[-1.87  1.17  0.47 -0.10 -0.52 -0.30  4.78  1.89 -0.52 -0.49 -1.57  2.91
 -4.15 -1.16  0.58 -2.48 -1.89  1.17 -2.01 -1.63  0.91 -1.53] : Gufi
[ 0.08  0.04 -0.01 -0.10  0.03  0.01 -0.09  0.09 -0.05 -0.05 -0.08  0.01
  0.00 -0.09  0.02  0.05 -0.07 -0.05 -0.07 -0.05 -0.03 -0.06] : tirug
[-0.04  0.07 -0.13 -0.10 -0.02  0.03 -0.07  0.09 -0.04 -0.05  0.00  0.06
 -0.10 -0.06 -0.01 -0.07  0.02  0.05 -0.08 -0.06  0.04  0.00] : ragi
[-0.91 -4.35  0.14  0.52  5.30 -2.96  0.09 -3.32  0.84  1.94  3.48 -0.33
  1.21 -4.61 -1.45 -1.71  2.15  2.44 -4.03  1.56  2.06 -2.16] : vebat
[-0.09 -0.07  0.00 -0.03 -0.03  0.07 -0.05 -0.07 -0.05 -0.06  0.06  0.00
  0.00  0.04 -0.01 -0.06  0.08  0.05 -0.08 -0.01  0.04  0.08] : kibap
[ 0.59 -1.28  3.55  0.61 -4.22  4.52  1.93  1.05  3.19 -0.45 -0.07 -3.63
 -1.00  0.07 -3.60  2.84  1.45 -1.10 -1.37  1.43  7.55 -3.46] : ledi
[-3.08  1.16  0.47 -0.09  0.03  0.01 -0.10  8.99 -7.13  6.53 -3.51  5.98
 -3.69 -3.67 -7.19 -2.11 -0.82 -8.64 -6.98  3.74 -3.18  6.26] : fut
[ 5.68  2.28 -2.60 -0.01 -1.94 -0.35  0.27 -0.01 -0.08 -1.36  0.29  1.78
  3.87 -4.85  2.01 -3.09  0.35  1.84 -5.29 -2.01 -4.09  0.53] : Zum
rest: [-0.01 -0.06]
[ 0.08  0.05 -0.08 -0.01  0.04  0.08]
rest: [ 0.09 -0.05 -0.05]
[-0.08  0.01  0.00 -0.09  0.02  0.05 -0.07 -0.05 -0.07 -0.05 -0.03 -0.06]
rest: [ 0.07 -0.13 -0.10 -0.02  0.03]
[-0.07  0.09 -0.04 -0.05  0.00  0.06 -0.10 -0.06 -0.01 -0.07  0.02  0.05
 -0.08 -0.06  0.04  0.00]
rest: [ 0.03  0.01 -0.09]
[ 0.09 -0.05 -0.05 -0.08  0.01  0.00 -0.09  0.02  0.05 -0.07 -0.05 -0.07
 -0.05 -0.03 -0.06]
rest: [-0.13 -0.10]
[-0.02  0.03 -0.07  0.09 -0.04 -0.05  0.00  0.06 -0.10 -0.06 -0.01 -0.07
  0.02  0.05 -0.08 -0.06  0.04  0.00]
rest: [ 1.05  3.19 -0.45]
[-0.07 -3.63 -1.00  0.07 -3.60  2.84  1.45 -1.10 -1.37  1.43  7.55 -3.46]
rest: [1.17 0.47]
[-0.10 -0.52 -0.30  4.78  1.89 -0.52 -0.49 -1.57  2.91 -4.15 -1.16  0.58
 -2.48 -1.89  1.17 -2.01 -1.63  0.91 -1.53]

[ 0.88  8.56 -0.18  3.44 -2.31  4.33 -2.61 -1.99] = bop
[-0.79 -1.96 -2.77  3.07 -2.58 -4.77 -0.48 -1.36] = fite
[-3.51  6.52 -5.14  3.08 -2.58 -4.77 -0.48 -1.37] = kirek
rest: [ 8.56 -0.18]
[ 3.44 -2.31  4.33 -2.61 -1.99]
rest: [-0.79 -1.96 -2.77  3.07]
[-2.58 -4.77 -0.48 -1.36]
rest: [-5.14  3.08 -2.58 -4.77 -0.48]
[-1.37]
rest: [ 3.08 -2.58 -4.77]
[-0.48 -1.37]

[-3.28  4.67 -0.27  1.00  3.58 -3.48 -0.02 -1.94  0.51  1.40  0.23  0.67
  2.44  2.36  3.45  1.70  1.69 -0.97 -2.36  1.87 -1.99  2.25 -1.22 -1.52
 -1.65 -0.68  0.09] = gos
[-1.52  0.65  5.66 -0.72 -0.81 -3.21 -2.38  0.90 -0.33  1.98 -2.78 -0.25
  1.05 -0.33  4.94  2.93 -4.63 -0.27  2.49  1.50  0.86 -2.42  3.53 -0.82
 -0.75 -0.48  0.88] = Zuv
[-4.58  0.68 -0.84 -0.42  5.58  0.45 -2.20  2.51 -1.55 -1.77  1.49  2.13
  2.45  4.69 -2.36 -2.56 -2.70 -0.26 -1.38 -0.43 -2.63 -0.21 -1.50 -0.31
  0.78 -2.40 -1.66] = Nas
[-3.08  2.25 -3.67  0.71  1.00 -0.12  2.01 -0.04 -0.23  3.27 -2.35  2.22
  0.65  0.37  0.09  6.64  5.40  1.49  1.15  0.46 -0.41  1.03 -1.75  1.47
  0.41  1.97  0.95] = pakol
[ 0.95  1.63  2.52 -0.38 -1.71 -1.17  2.14  0.23 -0.18 -1.39 -0.51 -2.50
 -0.94 -1.25 -0.86 -4.54 -1.09 -0.74  2.32 -5.04  0.66  3.34 -4.80  1.34
 -0.70 -0.65  2.86] = pok
[-1.94  0.24  2.21 -0.39  9.50 -1.19 -1.20 -2.52  0.50  5.02  1.36 -1.93
  1.26  2.07 -0.87 -0.58 -0.69 -1.24  1.19  1.68  2.34  0.91  5.06 -0.29
 -1.74 -2.92  0.66] = Sibe
[-3.08  2.25 -3.67  0.71  1.00 -0.12  2.01 -0.04 -0.23  3.27 -2.35  2.22
 -0.24  0.37  0.09  1.98  5.40  1.49  1.15  0.46 -0.41  3.34 -4.80  1.33
 -0.70 -0.65 -3.12] = rak
[ 1.76  2.57  1.66  0.53 -1.31 -0.82  2.17  1.93 -1.00 -2.67  0.21 -1.68
 -0.66  0.03 -2.75  0.55 -1.43 -0.13  0.18 -6.29 -0.38 -0.86 -2.17 -0.01
  1.54  0.99 -2.21] = lili
rest: [ 0.21 -1.68 -0.66]
[ 0.03 -2.75  0.55 -1.43 -0.13  0.18 -6.29 -0.38 -0.86 -2.17 -0.01  1.54
  0.99 -2.21]
rest: [ 3.34 -4.80  1.34 -0.70 -0.65]
[2.86]

[ 2.55  1.86 -4.40  2.32  1.11  2.95 -1.80 -2.34  1.39  4.08  3.59 -6.28
  2.74 -0.38  2.70  3.54  4.57 -7.04  2.31  2.90  3.55  1.58  3.30 -2.36] = sekur
[-0.63  0.85  1.43 -3.10 -2.70 -1.30  2.59 -2.46  1.47 -4.60 -1.98  3.49
 -3.06  1.53  0.27 -5.25 -0.80  4.78 -2.64  0.05 -3.91  0.59 -1.43  1.17] = Mibet
[ 0.34  0.08 -0.90  3.33  1.89  0.58 -2.77  0.02  0.85  3.63  0.72  3.12
  4.74  2.94  0.58  3.07 -5.09 -0.50  4.70  0.73  3.91 -1.49  0.35  0.62] = sot
[ 2.55  1.86 -4.40  2.32  1.11  2.95 -1.80 -2.34  1.39  4.08  3.59 -6.28
  2.74 -0.38  2.70  3.54  4.57 -7.04  2.31  2.90 -5.43  1.95  2.31 -1.42] = Tas
[-0.69 -0.47 -0.58 -1.84 -1.79 -2.33  1.03  4.99 -1.09 -5.28 -3.39  8.66
 -3.71  2.64 -2.20 -5.35 -1.29  5.33 -4.44 -2.32 -5.42  1.95 -2.47  2.60] = Zuz
[-0.63  0.85  1.43 -3.10 -2.70 -1.30  2.59 -2.46  1.47 -4.60 -1.98  3.49
 -3.06  1.53  0.27 -5.25 -0.80  2.80 -4.32 -3.48 -5.50  2.51 -3.86  2.46] = bez
[-0.69 -0.47  4.50 -1.84 -1.79 -2.33  1.03  4.99 -1.09 -5.28 -3.39  8.66
 -3.71  2.64 -1.52 -5.35 -1.29  5.33 -3.96 -2.32 -5.42  1.95 -2.47  2.60] = Bamu
[ 1.47 -0.18 -3.75 -1.02 -0.67  0.75  0.67 -5.57 -0.05  2.24  2.79 -8.20
  0.48 -2.48  0.62  2.61  2.95 -3.30  1.32  2.33  2.47 -0.38  1.85 -1.98] = pimov
rest: [ 2.90 -5.43]
[ 1.95  2.31 -1.42]
rest: [0.02 0.85 3.63 0.72]
[ 3.12  4.74  2.94  0.58  3.07 -5.09 -0.50  4.70  0.73  3.91 -1.49  0.35
  0.62]

[-0.93  0.83  1.06 -0.38  0.59  3.81  5.29 -2.28  5.97] -> Nef
[-2.72 -3.31 -3.76 -0.09  6.54  2.33  2.01  0.02 -2.50] -> ziz
[-0.41 -0.75  0.08  3.76 -0.17 -4.31 -7.72  2.82 -5.97] -> nezab
[-1.65  2.78  3.34 -0.32 -1.15  0.74  2.72 -2.10  4.05] -> Sizi
[-0.02 -1.25  4.82 -1.58  2.10  2.49  5.33 -0.20  1.55] -> nugi
[-0.94  4.50  4.82 -1.57  0.59  3.81  5.28 -0.23  5.44] -> sigu
rest: [ 4.82 -1.57  0.59]
[ 3.81  5.28 -0.23  5.44]
rest: [0.59 3.81 5.29]
[-2.28  5.97]

[-0.64  3.45  2.73 -4.34  5.60  3.37  2.83  3.32  1.84 -2.53  3.98 -5.55]  Naras
[-0.64  3.44 -1.72 -1.19  5.59  3.37  1.52  3.39 -1.35  2.80  3.17 -0.69]  Bom
[-0.64  3.75  2.73 -4.34  5.60  3.37 -0.99 -2.01  1.84 -2.53  3.99  1.26]  Vadeb
rest: [ 3.45  2.73 -4.34  5.60  3.37]
[ 2.83  3.32  1.84 -2.53  3.98 -5.55]
rest: [ 1.84 -2.53  3.99]
[1.26]
rest: [5.60 3.37 2.83]
[ 3.32  1.84 -2.53  3.98 -5.55]
rest: [3.37 2.83 3.32 1.84]
[-2.53  3.98 -5.55]
rest: [-0.64  3.44]
[-1.72 -1.19  5.59  3.37  1.52  3.39 -1.35  2.80  3.17 -0.69]

[-1.67 -1.30  5.34 -1.78 -1.84 -2.34  7.64 -3.42  3.22  3.53  0.92  3.93
  5.95 -1.00 -2.51 -3.37  5.22  6.12 -4.25  4.49 -1.04  6.32 -1.15 -1.20
 -2.27 -4.81  5.86  3.02  0.59 -0.30  4.07  4.73  5.91] -> vos
[ 2.59  0.23 -0.94 -4.50 -4.12 -5.73 -0.67 -0.54 -3.80 -5.11 -1.76 -4.00
  1.75 -5.54 -2.22 -5.26 -0.34  1.17 -2.47  2.56 -2.65  1.81  1.86 -1.48
 -5.71  0.83  3.44 -4.48 -5.17 -0.13  0.96  1.17  4.14] -> riv
[-4.66 -1.29 -1.07  2.68  2.40  3.55 -1.68 -1.31  2.38  3.41 -0.32  2.38
 -3.74  3.45 -0.40  2.41 -1.44 -3.79  0.84 -4.92  0.70 -3.88 -4.25 -0.26
  3.69 -2.92 -5.50  2.21  2.91 -2.45 -3.11 -2.76 -5.38] -> Bek
[ 4.77  0.92 -1.26 -4.54 -4.59 -6.64 -0.48  0.12 -5.24 -6.72 -1.90 -5.18
  2.18 -6.94 -1.64 -5.97 -0.51  2.31 -2.51  3.50 -2.95  2.13  2.82 -1.47
 -5.78  1.73  4.37 -5.33 -6.55  1.15  1.82  0.69  5.17] -> vez
[-2.95 -2.63 -1.20 -3.68 -1.83 -1.20 -3.00 -0.39  0.17 -0.77 -0.94 -1.55
 -0.37  0.68 -1.86  1.06 -1.20 -3.38 -0.63 -5.14  0.78 -0.13  0.67 -0.66
 -3.84  1.14 -0.44 -1.66  0.31 -3.03 -2.32  1.84 -2.03] -> tel
[-4.60 -1.64 -1.29  3.07  2.45  4.22 -1.57 -1.28  2.12  3.55 -0.51  2.45
 -4.27  3.81  0.16  2.94 -1.51 -3.78  0.81 -5.14  0.79 -4.20 -4.19 -0.47
  4.16 -3.44 -6.00  2.63  2.70 -2.13 -3.39 -3.54 -6.17] -> diso
[ 1.39  1.15 -3.60  0.75  0.88  0.77 -4.54  1.79 -2.39 -2.52 -1.35 -2.68
 -3.92 -0.18  1.13  0.70 -3.41 -3.88  2.22 -2.98  0.26 -3.89  0.18  0.17
  1.15  1.79 -3.61 -2.06 -1.83 -0.27 -2.77 -3.33 -3.12] -> Pep
[ 2.26  0.12 -0.94 -3.45 -3.34 -4.80 -0.74 -0.39  2.11  3.55 -1.56 -3.43
  1.31 -4.70 -1.91 -4.29 -0.54  0.95 -2.04  1.76 -2.37  1.11  1.10 -1.20
 -4.14  0.75  2.58 -3.80 -4.19 -0.08  0.85  0.58  3.10] -> Les
rest: [2.12 3.55]
[-0.51  2.45 -4.27  3.81  0.16  2.94 -1.51 -3.78  0.81 -5.14  0.79 -4.20
 -4.19 -0.47  4.16 -3.44 -6.00  2.63  2.70 -2.13 -3.39 -3.54 -6.17]
rest: [-5.14  0.79]
[-4.20 -4.19 -0.47  4.16 -3.44 -6.00  2.63  2.70 -2.13 -3.39 -3.54 -6.17]

[-1.04  0.75 -3.27 -7.14 -9.26  0.05 -3.31 -3.44  5.89  2.92 -3.28  2.85
  5.49  2.23  0.00  2.08  3.20  0.97 -1.00 -0.53  1.83  0.07  1.27  1.03
 -5.38 -3.32 -2.22] = feg
[-1.51 -2.98 -4.00  0.00 -3.15  4.95  1.52 -0.02 -5.92 -2.76 -1.62  7.33
  2.44 -1.58  3.53  0.53  0.26 -0.89  2.00  0.29  2.81  3.00  4.12  1.70
  1.45  3.21 -1.57] = kuga
[-5.00  6.24  2.11 -2.42  0.96  1.27 -7.34  1.60  1.43  0.94  0.44 -4.10
 -0.55  2.23  0.01  3.15  3.20  0.96 -1.00 -0.53  4.49  3.58  3.40 -3.71
  4.43  5.55  2.76] = dosur
[-1.04  0.75 -4.00 -7.14 -9.26  0.05 -3.31 -3.44  5.89  2.92 -3.28  2.85
  5.49  2.23  0.00  2.08  3.20  0.97 -1.00 -0.53  1.83  0.07  1.27  1.03
 -5.38 -3.32 -2.22] = gopo
rest: [1.70 1.45 3.21]
[-1.57]
rest: [0.53 0.26]
[-0.89  2.00  0.29  2.81  3.00  4.12  1.70  1.45  3.21 -1.57]
rest: [ 1.27 -7.34  1.60]
[ 1.43  0.94  0.44 -4.10 -0.55  2.23  0.01  3.15  3.20  0.96 -1.00 -0.53
  4.49  3.58  3.40 -3.71  4.43  5.55  2.76]

[-0.32  0.13  0.33  0.31  0.43  3.78 -0.13  0.83  7.70] = Neni
[ 0.46  0.12  0.33  0.51  0.43  3.78 -0.14  0.13 -0.05] = Fek
[-0.10 -0.06  0.09 -0.11  0.05  0.10  0.05 -0.58  0.19] = fes
[ 5.96 -5.96  7.48  0.31  0.43  3.78 -0.14  0.13 -0.04] = zet
[ 0.44 -0.13  0.27  0.09 -0.22  0.18  0.15  0.11 -0.14] = kat
[ 0.06 -0.03 -0.06 -0.07  0.16 -0.32 -0.18 -0.71  0.36] = Zib
rest: [-0.06 -0.07  0.16]
[-0.32 -0.18 -0.71  0.36]
rest: [ 0.31  0.43  3.78 -0.13]
[0.83 7.70]
rest: [-0.22  0.18  0.15]
[ 0.11 -0.14]

[3.81 3.23 2.50 2.01] -> zevi
[ 3.81 -7.50  2.50  0.43] -> Gozok
[3.81 3.24 2.50 2.01] -> Kovo
[3.80 3.24 2.50 2.01] -> muvor
rest: [3.23 2.50]
[2.01]
rest: [-7.50  2.50]
[0.43]
rest: [ 3.81 -7.50]
[2.50 0.43]

[-6.45  0.93  3.30 -1.82 -0.32] -> mig
[ 0.53 -1.06  5.61  2.29 -1.68] -> miko
[ 3.33 -2.42  5.06  1.69 -0.99] -> Bugu
[ 2.27 -1.74 -2.78 -0.44  0.22] -> Fop
[-0.26 -0.11  5.62  2.29  0.83] -> Rur
[-7.25  0.41 -1.80  0.67 -0.14] -> zeri
[-1.46 -1.75  9.26  0.00  0.79] -> vuda
[ 2.95  0.42 -7.40 -0.57  1.19] -> Bibud
[-0.26  0.42 -7.40 -0.56  1.19] -> lok
rest: [-1.75  9.26  0.00]
[0.79]
rest: [5.62 2.29]
[0.83]
rest: [ 2.27 -1.74]
[-2.78 -0.44  0.22]
q: [ 0.53 -1.06  5.61  2.29 -1.68]
miko

[-2.47  3.95 -0.65  1.87 -2.42  1.42  1.73 -0.43 -2.42 -1.55 -2.09 -0.98
  2.23 -1.38  0.00 -0.25 -1.77 -0.77  0.40 -3.20 -2.74  0.87 -1.82 -0.20
  0.80] -> Tuniv
[ 0.61 -1.67  1.47 -0.73 -2.52  0.60  0.94  1.54 -1.69 -0.03 -0.79  1.62
 -3.58  0.54 -0.42 -2.13 -2.75  0.10 -0.10  4.25  0.39 -0.89  0.21  1.27
  0.40] -> Siza
[-0.94 -2.03  0.48  0.32 -0.39 -1.04  0.36  2.45 -0.40  0.29 -1.29  2.64
  0.45  1.61 -0.14  0.05  0.06 -4.27 -0.70 -5.57  3.93  0.11 -1.80 -3.15
  0.89] -> kebip
[ 2.34  1.16  0.16 -0.05  1.17  0.91 -0.51  0.41  0.70 -1.86  0.33 -2.24
  4.69  0.15  0.66 -0.21 -2.38  5.82  0.46 -2.51  0.80 -0.90 -1.72 -0.17
  0.53] -> Pob
[ 0.13  1.16  0.16 -0.04 -0.88  1.19  0.73 -0.27 -1.70 -3.37  2.05  1.58
  2.59  0.65  0.07 -0.88  1.40 -5.05  0.66 -1.61  0.28 -0.81  1.61  3.46
  1.77] -> kiko
[-1.58 -3.24 -1.41 -1.16 -1.63  0.96 -1.34 -0.27 -1.70 -3.36  2.05  1.23
 -3.44 -0.78 -1.84 -2.48  1.40 -5.27 -1.07 -0.70 -2.81 -0.55 -0.71  1.97
  0.73] -> lun
[-2.47  3.95 -0.65  1.87 -2.42  1.42  1.73 -0.43 -2.42 -1.55 -2.09 -0.98
  2.23 -1.38  0.00  0.05 -1.77 -0.77  0.40 -3.20 -2.74  0.87 -1.82 -0.20
  0.80] -> Voto
[-2.49 -1.60 -0.19 -0.84 -0.93 -1.11 -0.57  2.01  0.06 -2.95 -0.72  1.01
  1.11 -0.82  1.22 -2.97 -0.43 -1.73  0.10  4.03 -4.07 -0.86 -0.68 -1.22
  0.99] -> maden
[-3.41  1.16  0.94  0.83  1.78  0.34 -0.35  0.49 -1.09 -1.58  1.70 -0.79
  1.67 -0.81 -1.57  0.16 -1.09  2.23 -0.10 -0.33 -1.30  0.37 -0.63  1.74
  0.53] -> vozi
rest: [ 1.16  0.16 -0.04]
[-0.88  1.19  0.73 -0.27 -1.70 -3.37  2.05  1.58  2.59  0.65  0.07 -0.88
  1.40 -5.05  0.66 -1.61  0.28 -0.81  1.61  3.46  1.77]
rest: [ 4.25  0.39 -0.89]
[0.21 1.27 0.40]
rest: [-0.27 -1.70 -3.37  2.05]
[ 1.58  2.59  0.65  0.07 -0.88  1.40 -5.05  0.66 -1.61  0.28 -0.81  1.61
  3.46  1.77]
rest: [ 0.91 -0.51]
[ 0.41  0.70 -1.86  0.33 -2.24  4.69  0.15  0.66 -0.21 -2.38  5.82  0.46
 -2.51  0.80 -0.90 -1.72 -0.17  0.53]

[-1.16 -9.99  0.36 -1.69 -0.04  2.48 -1.79]  Sulo
[-1.16 -4.20  2.77  4.49 -0.26  1.19  2.95]  zumo
[-2.07 -9.99  0.37 -1.96 -2.29  3.63 -0.10]  Rolud
rest: [-1.16 -9.99]
[ 0.36 -1.69 -0.04  2.48 -1.79]
rest: [-9.99  0.37]
[-1.96 -2.29  3.63 -0.10]
rest: [-9.99  0.36]
[-1.69 -0.04  2.48 -1.79]

[-3.74 -5.14 -2.50  1.43  5.29]  sifof
[ 1.91  0.26 -0.73  1.17 -0.63]  Botun
[-4.32  4.43 -3.81 -1.53  0.55]  bada
[ 2.99  3.88 -0.36 -3.39  1.89]  ginu
[-3.38  3.63 -5.47 -0.22  3.66]  lagu
[-1.68  3.88 -0.35 -3.39 -4.25]  Pon
[ 3.62  1.24  5.26 -0.06 -6.56]  kigef
[-1.11 -2.16 -2.50  1.44  0.74]  nikag
[-1.03 -2.16 -0.05 -0.36  0.74]  gatoz
rest: [ 3.88 -0.35 -3.39]
[-4.25]
rest: [-2.50  1.43]
[5.29]

